Two labels a row
[ 1.60  1.22  4.32  0.23 -1.03  2.25 -1.77  1.92  0.18 -0.71 -0.53 -1.81
 -3.75  1.15 -1.82  1.95 -6.61 -1.89 -0.11 -5.30 -1.27 -3.90  2.52] => bim, Dosak
[ 1.10  3.16  4.15 -0.16  1.15  2.47 -1.78  1.00  1.41 -0.97  1.80 -1.60
 -4.66  2.37 -0.28  3.69 -4.47 -0.65 -0.03 -6.60 -2.46 -1.86  3.39] => bim, Dosak
[ 0.77 -0.33  4.33 -0.27 -2.22  0.43 -1.48  2.05  2.16 -2.43 -1.43 -1.76
 -5.64  4.53  0.04  1.73 -1.33  1.83 -2.71 -1.32 -1.75 -2.80  4.50] => donon, mul
[-1.05  3.50  4.54  0.28 -0.28  3.74  1.24  1.18  2.45 -2.32 -1.63 -1.47
 -5.91  1.93  0.13  2.75 -5.84 -0.12 -1.75 -3.80 -3.51 -4.30  7.60] => bim, Dosak
[-0.15  0.66  2.63  2.13 -1.02  1.84 -1.28  1.60 -0.01 -2.53 -1.37 -0.73
 -3.94  1.14 -0.11  0.63 -3.50  0.17 -6.61 -3.68 -0.15 -3.80  2.66] => donon, mul
[-0.67  2.06  2.56  0.45 -0.17  1.96 -0.06 -0.04  2.10 -1.14 -2.81 -0.94
 -4.67  1.32  1.66  1.33 -2.42 -1.09 -1.03 -2.64 -1.88 -2.38  4.93] => bim, Dosak
[-0.25  0.06  3.84  0.28 -3.72  0.17  1.17  0.34  4.21 -1.63 -5.94  0.34
 -5.27  1.21  0.60  3.77 -0.52 -0.83  1.24 -3.26 -2.83 -1.32  7.08] => Dosuk, Dosak
[ 2.03  2.81  4.02  2.20 -0.42  3.01 -1.97  1.54  3.65 -1.72 -1.05 -0.82
 -2.84  1.25 -0.06  2.64 -5.97 -1.42 -4.10 -6.71 -2.59 -3.55  3.56] => bim, Dosak
[-0.28  3.28  4.63 -0.99 -1.91  0.63  2.19  0.95  2.78 -0.54 -4.03 -0.53
 -6.00  2.43 -1.67  3.34 -2.75 -1.14  3.30 -3.93 -2.49  0.82  5.60] => Dosuk, Dosak
[ 1.75  3.58  2.86  1.91 -2.76  0.51  3.37  1.00  3.07 -0.52 -2.94  0.55
 -3.58  1.38 -2.79  1.48 -1.49  1.06  3.52 -4.63 -3.07  1.93  5.16] => Dosuk, Zoles
[ 2.71  4.54  1.62  0.44 -0.37  4.47 -1.99  0.34  2.38 -0.86 -1.53 -2.46
 -2.31  0.95  0.11  0.00 -4.01  0.77 -1.44 -5.63 -3.06 -3.47  2.85] => maked, Dosak
[-0.49  0.27  1.03  1.24 -1.25  0.79  0.17  0.53  2.03 -1.59  0.43  0.00
 -2.55 -0.27 -1.94  1.69 -4.35  0.61 -0.97 -3.40 -2.23 -5.15  3.83] => bim, lol
[ 1.24 -0.85  3.85  1.61 -2.08  1.63 -1.49  1.92  1.43 -1.47 -1.54 -2.49
 -2.84  1.31 -0.96  2.07 -3.48 -1.58 -2.60 -3.78 -1.44 -2.42  2.93] => bim, mul
[ 0.55  2.03  2.80 -0.50 -3.43  1.88 -1.40  1.20  1.33  0.44 -2.57 -0.18
 -4.34  1.08 -3.44  1.80 -3.07  0.64  1.66 -4.33 -2.63 -1.52  4.57] => Fizu, Zoles
[ 0.19  2.85  2.57  1.17 -5.10  0.69  1.68  0.83  0.21 -1.07 -1.65  0.89
 -7.04  1.11 -5.38  1.57 -2.38  1.82  2.41 -4.62 -3.78 -0.68  5.68] => Dosuk, lol
[ 1.22  1.07  4.12 -0.39 -2.17  2.62 -0.02  0.35  2.21 -2.15 -3.25 -1.48
 -5.39  2.25 -0.37  3.56 -3.67 -0.01 -1.01 -3.53 -1.50 -2.23  5.92] => bim, Dosak
[ 1.28  3.25  1.27 -0.36  0.39  1.86  0.57  1.69  1.31 -1.53 -0.96 -1.39
 -2.06  1.16 -0.09  0.59 -3.92  0.00 -1.33 -3.94 -2.61 -1.44  2.27] => bim, Dosak
[-0.49 -0.47  4.26  1.05  5.40  1.72 -0.45  1.63  0.08 -1.51 -2.62 -1.29
 -5.68  1.86 -1.13  2.54 -4.28  0.71  1.60 -4.31 -2.74 -0.70  4.58] => Fizu, Dosak
[ 0.17  0.99  2.35 -0.81 -1.03  2.32 -1.15  0.35  0.48 -0.93 -1.26 -1.81
 -4.57  0.77 -0.81  0.76 -1.41  1.11 -2.30 -3.27 -1.72 -4.51  4.73] => donon, Dosak
[ 2.18  2.58  6.17 -0.75 -1.28  3.60 -1.32  2.96  1.03 -1.38 -2.26 -2.21
 -4.16  2.11 -3.28  2.97 -6.17 -1.62  2.07 -5.10 -1.69 -2.18  4.92] => bim, Dosak
[ 1.01  1.70  2.89  1.33 -1.63  1.81 -1.19  0.35 -0.34 -0.12  0.20 -1.28
 -3.36 -0.52 -3.18  2.22 -3.98  1.03 -1.14 -4.78 -1.29 -2.94  2.15] => bim, Zoles
[ 0.67 -0.05  5.00 -0.01 -0.30  2.95 -1.13  1.49  1.42 -2.00 -1.88 -2.72
 -5.06  1.84 -0.61  2.74 -5.26 -1.93 -0.47 -3.95 -1.25 -2.48  4.14] => bim, Dosak
[-0.33 -0.07  1.61 -0.39 -1.26  1.83 -1.14 -0.13  1.71 -1.57 -1.25 -2.08
 -2.36  0.72  0.35  0.37 -3.19  0.88 -3.18 -3.14 -2.38 -5.23  3.62] => bim, Dosak
[ 2.44 -1.32  4.12  0.99 -1.57  1.56 -2.54  2.99  0.12 -1.33 -0.88 -2.98
 -3.13  2.23 -0.55 -1.10 -1.36 -0.66 -4.22 -1.72 -0.35 -1.09  0.88] => donon, Dosak
[ 1.58  2.40  2.19 -1.91 -1.04  2.65 -1.35  0.49  0.79  0.12 -1.61 -0.72
 -3.27 -0.12 -1.05  1.20 -4.03  0.14 -3.49 -4.24 -1.73 -2.28  1.90] => maked, Dosak
[-1.14 -0.79  3.49  0.91 -0.89  1.60 -0.89  1.80 -0.04 -2.04 -1.60 -1.75
 -6.05  4.03  0.15  0.53 -2.93  0.18 -4.01 -1.32  2.51 -3.95  4.51] => donon, mul
[ 3.03  2.41  2.52  0.85 -0.74  2.82  1.33  0.25  1.63 -1.28 -4.28  0.13
 -4.40  2.48  0.15 -0.37 -1.95  0.64 -4.19 -2.67 -1.05  0.29  4.88] => Dosuk, Dosak
[ 1.05 -1.31  3.83  0.90 -2.83  2.59 -1.45  0.51  1.92 -2.23 -1.56 -2.16
 -5.71  1.70  1.10  1.74 -2.25  0.36 -4.05 -3.41 -1.34 -4.34  5.51] => donon, Dosak
[ 0.69  1.63  4.14 -1.11 -1.30  3.34 -0.73  1.02 -0.25 -1.36 -1.82 -1.15
 -3.51  2.63  2.88  3.27 -4.46 -0.55  0.27 -3.03 -1.74 -2.44  4.00] => bim, Dosak
[ 0.97 -0.54  6.94 -0.49 -0.87  2.13 -1.08  3.05  1.42 -1.92 -0.96 -2.14
 -4.81  3.24  1.39  0.30 -2.31 -0.02 -3.48 -2.81 -0.89 -3.70  3.49] => donon, Dosak

Two labels a row
[ 0.57  0.63 -3.03 -0.21  2.62 -1.40  0.11 -1.31  0.23  1.64  2.15  0.22
  0.22 -0.62  0.46  1.55  1.44 -0.64  0.82  1.72 -0.75 -2.14 -2.44] => Fude, E
[-0.90  1.41 -1.28 -3.08  0.28 -1.62  1.60  0.26 -1.61  3.73 -1.05 -0.78
  0.09  0.75  0.06 -0.31 -0.09  0.41  2.37  2.55 -4.34 -3.28  3.18] => supe, X
[ 0.61  1.18 -1.36 -0.38  0.12  0.50  1.39  0.02 -0.89  3.41  2.23 -2.05
  0.11  2.72  0.14  1.49 -0.63  0.91  0.54  0.08  0.39 -1.67  3.13] => Migo, E
[-0.36  1.79 -2.51 -1.02  1.81 -0.67  2.17  0.06  1.16  0.40  1.47 -0.34
 -0.09  1.23  1.07  0.62  1.32 -0.13 -1.07  1.67 -2.35 -2.04 -0.60] => Migo, E
[-0.72  0.18  0.18 -0.41  1.31 -0.49  2.60  0.40 -1.38 -0.29 -0.87  1.27
  0.47 -0.48  0.57  0.06 -0.20  0.30 -1.01 -0.33 -3.23 -1.50  2.71] => supe, X
[-4.67 -2.49  5.15 -7.28 -1.66  1.03  3.56 -0.13 -0.77  0.46 -5.40  0.05
  1.51 -0.93 -0.65 -1.76 -2.30 -1.09  0.28  1.76  4.06 -2.52  9.48] => tadav, E
[-0.40 -0.19  0.47  0.33 -0.54  0.34  3.25  0.91 -2.04  1.17 -0.87 -0.31
  0.22  0.52  0.32 -0.44 -0.47  0.20 -0.11  0.74  1.05 -2.12  3.68] => Migo, E
[-0.49  1.72 -2.30 -2.11  2.00 -2.01 -0.96 -0.73  0.66  0.95  1.82 -2.52
 -0.27  1.15  0.44  1.19 -0.58  1.07  0.96  1.68 -4.29 -1.03 -2.52] => supe, X
[-0.57  1.90 -1.75 -0.59  0.89 -1.22  1.62  0.03 -0.31  1.36  1.20 -2.67
 -0.07  0.56  0.52  0.80  0.27 -0.18  0.77  2.53 -3.36 -2.25 -0.17] => supe, E
[-0.72  0.14 -1.73 -0.79  2.54 -1.70 -0.38 -0.35 -0.09 -0.75  1.23 -2.09
  0.26  0.34  1.25  0.70 -1.41  0.62 -0.05  1.38 -4.08 -0.44 -4.05] => supe, X
[ 0.88  1.44 -3.70  1.56  3.60 -1.81 -2.02 -0.93  0.56  1.12  5.01 -2.57
  0.19  1.34  1.12  3.62 -1.05  1.69 -1.47 -0.47 -3.40  0.16 -5.72] => tadav, X
[-1.43 -0.18 -1.64 -0.91  2.74 -0.13  1.22 -0.78 -0.27 -0.19  2.51 -1.44
  0.63  0.35  0.70  1.96 -2.09  0.54 -1.97  0.59  1.71 -1.22 -0.99] => tadav, E
[-0.86  2.27 -1.48 -1.77 -0.65 -1.20  2.92  0.93 -2.41  2.14 -1.63 -3.49
 -0.62  2.28  0.55 -0.77  0.04 -0.17  3.01  4.42 -3.95 -4.23  0.76] => Migo, E
[-1.34  0.02  0.67 -0.91  1.76 -0.41  0.72 -1.08 -0.21  0.51  1.84 -1.54
  1.24  0.90 -0.45  1.88 -1.52  0.05  0.19  0.14 -0.85 -0.70  1.65] => tadav, X
[-1.57  0.42  1.12 -1.63 -0.15 -0.45  2.59  0.72 -2.19  0.50 -1.30 -1.78
  0.29  0.43 -0.08 -0.30 -1.15 -0.06  1.02  1.97 -1.96 -1.95  2.87] => Migo, E
[-3.98 -2.71  4.85 -5.67 -0.35  0.79  2.71 -0.07 -1.07  0.96 -4.17  0.29
  2.24 -0.87  0.44  0.44 -3.63  0.99 -2.12 -2.40  3.92 -0.14  9.48] => tadav, X
[-1.25  1.17 -0.13 -3.33  1.34 -0.57  1.14 -0.24  1.11  1.12  1.19 -2.33
  0.54  1.66  0.49  0.88 -1.67  0.52  0.00  1.21 -0.99 -1.19  2.19] => tadav, X
[-0.73  1.58 -1.32 -1.26  1.96 -2.44 -0.48 -0.51 -0.15 -1.21  1.00 -1.56
  0.75  0.26  0.07 -0.35  0.10 -0.19  1.02  2.83 -6.00 -2.23 -4.80] => supe, X
[-0.14 -0.56  0.27  0.87  2.48  0.07 -1.93 -1.22  2.44 -2.57  3.32 -0.18
  0.67 -0.36  0.49  2.66 -1.26  0.47 -3.74 -1.66  2.51  2.63 -3.15] => tadav, E
[ 1.08  2.99 -4.59  1.73  2.46 -1.54 -0.77 -0.76  3.22  0.86  4.78 -2.47
 -0.63  2.05  0.96  2.95  1.29  0.45 -1.54  1.58 -1.84  0.81 -5.44] => Migo, E
[ 0.59  2.05 -2.80 -1.94  0.19 -0.91  0.06 -0.46 -0.17  4.53  1.82 -2.59
  0.00  2.46  0.16  1.50  0.27  0.32  2.49  2.58 -0.87 -2.11  1.48] => Migo, E
[-1.61  1.86  0.43 -1.83 -0.87 -0.86  3.69 -0.30 -6.10  5.59 -1.02 -3.69
  0.95  2.10 -1.07  0.15 -1.18 -0.16  5.51  3.34 -1.81 -5.61  6.60] => Migo, E
[-1.22  0.90 -1.99 -0.58  2.79 -3.13  0.86 -1.42 -3.97  2.64  2.44 -3.10
  0.76  0.10  0.59  1.24 -1.40  0.27  3.83  3.76 -3.29 -4.07 -2.62] => supe, X
[-0.39  1.28 -1.62 -1.52  1.30  0.25  1.12 -0.24  2.02 -0.29  3.06 -1.50
 -0.30  1.75  0.26  1.31 -0.18 -0.46 -1.29  1.59  0.85 -0.63 -1.70] => Migo, E
[ 1.19  1.68 -3.84  4.77  4.11  0.28 -0.15 -1.14  3.58 -2.06  5.85 -0.25
 -0.23  0.42  1.09  3.61  2.14 -0.15 -4.91 -0.90 -0.18  1.32 -6.81] => tadav, E
[ 0.00  1.34 -2.67 -1.14  1.06 -1.55  0.13 -0.06 -0.46  2.72  0.54 -1.74
 -0.25  0.69  1.08  0.47  0.34  0.30  1.46  2.39 -1.53 -1.98 -1.26] => supe, E
[-1.41  1.17 -0.51 -3.10  0.29  0.11  2.49  0.13  1.10  2.01 -0.72 -0.03
 -0.28  0.45 -0.76 -0.30  1.68 -1.31  0.93  3.05 -0.96 -3.09  3.11] => Migo, E
[-0.83  0.90 -0.39  0.90  0.47 -0.37  3.59 -0.34 -3.53  2.93  0.73 -1.78
  0.66  1.10  0.01  0.98 -0.02 -0.29  1.29  2.29 -0.58 -3.50  2.85] => Fude, E
[-2.09 -0.56  2.58 -1.45  1.37 -0.60  1.84 -0.14 -0.44 -1.60  1.31 -1.31
  1.01  0.79 -0.02  1.05 -2.24 -0.02 -2.22 -0.16  0.29  0.25  1.62] => tadav, X
[-0.21  1.14 -1.10 -1.56  0.66 -0.29 -0.05  0.49  2.66  1.15  0.46 -0.51
  0.21  1.29 -0.04  1.07  0.47  0.60 -0.94 -0.42 -1.64  0.15  2.09] => Migo, X
[-0.36  1.11 -0.63 -0.54  1.47 -0.82  0.22 -1.09 -0.16  2.36  2.06 -1.12
  0.79  0.32 -0.98  1.35  0.33 -0.20  1.73  0.93 -2.05 -1.42  1.16] => tadav, X
[-0.52  0.40  0.10 -0.87  0.97  0.23  1.07 -1.05 -0.70  1.57  2.03 -2.22
  0.11  1.36  0.47  2.09 -1.81  0.12 -0.72  0.42  2.56 -0.58  0.92] => tadav, E
[-1.23 -0.01 -0.29  0.50  1.25 -0.57  0.34 -0.50 -0.96 -0.08  0.92 -1.35
 -0.04 -0.69  0.65  0.32 -0.22 -0.56  0.09  1.92  0.79 -0.84 -3.27] => tadav, E
[-0.47  0.23 -1.28 -0.77  2.13  0.76  1.57 -0.41  0.46  1.09  2.29 -1.06
  0.45  1.87  1.06  1.52 -1.26 -0.19 -1.28  1.07  1.65 -1.41  0.22] => tadav, E
[ 3.10  3.90 -5.91  5.32  1.79 -2.29 -0.97  0.19  1.17 -0.35  3.55 -1.01
 -1.18  1.85  0.61  1.56  3.20  0.63  0.19  0.42 -7.03  0.08 -9.48] => Migo, X
[-0.77  1.11 -1.08 -1.19  1.31 -1.80  0.22 -0.42 -0.91  1.44  1.05 -1.78
 -0.10 -0.05 -0.43 -0.12  0.18 -0.46  2.83  3.53 -4.76 -2.50 -2.55] => supe, E
[-0.06  1.42 -2.47  0.30  1.40 -1.09  1.43 -1.23 -1.48  2.91  3.87 -2.40
  0.20  2.31 -0.36  1.56  0.00 -1.01  2.02  2.71 -0.66 -3.29 -1.61] => tadav, E
[ 0.46  1.06 -1.59  1.32 -0.28  0.03  0.40 -0.60 -0.84  2.62  1.90 -1.76
 -0.02  0.85 -0.13  1.28  0.25 -0.08  1.30  1.37  0.62 -1.04 -0.73] => tadav, E
[ 0.36  1.27 -1.53  0.75  2.37 -0.77 -1.04  0.20  4.24 -3.27  2.45 -0.09
 -0.10  0.64  0.67  1.25  0.26  0.49 -3.92 -1.43 -3.42  2.74 -4.25] => Migo, X
[-0.33  1.18 -1.19 -0.40  1.54 -1.08  0.35 -0.12  1.10 -1.09  1.44 -1.20
 -0.13  0.55  0.55  0.36  0.38 -0.29 -0.36  2.33 -2.39 -1.22 -3.14] => supe, E
[ 0.50  2.01 -3.80  2.54  4.01 -1.89 -1.61 -1.98  0.46 -0.80  6.49 -1.96
  0.52  0.70  0.06  3.25  1.01 -0.09  0.44  1.46 -3.49 -0.67 -8.25] => Fude, X

Two labels a row
[-1.99 -1.21 -0.84 -0.47 -0.68  0.86 -0.94 -1.98  1.33 -0.12  0.36  0.95
  0.63 -0.05  0.92  0.27 -1.51 -5.09 -0.81 -2.24 -1.17 -0.46  1.64] => Y, mik
[-2.63 -0.41  0.94 -1.13 -2.10 -0.41 -2.82 -0.99  0.66  0.16 -0.38 -1.75
  0.56  0.38  0.87 -2.58 -0.58  1.92 -0.07  1.05  0.50  0.49 -1.31] => J, giga
[-3.28 -0.66  0.02 -1.93 -3.07  0.87 -1.44 -1.85  2.30 -0.08 -0.81  0.18
  1.73  0.47  1.61 -2.36 -1.27  0.18 -1.52 -0.42 -1.09  0.09 -1.26] => Y, giga
[-1.54 -0.32  0.28 -1.84 -0.27 -0.69 -0.88 -1.59 -1.15 -0.23 -3.17 -0.73
 -0.22  0.57  1.47 -2.08 -0.70  0.29  0.21  1.06  0.51  0.27 -2.57] => J, giga
[ 1.71 -0.45  0.79  1.03  0.25 -0.08 -0.81 -0.49  0.05 -0.09 -0.28 -1.34
  0.11 -1.72  1.45  0.94 -0.03  2.26  0.71 -0.18 -0.24  0.74  0.05] => J, Liv
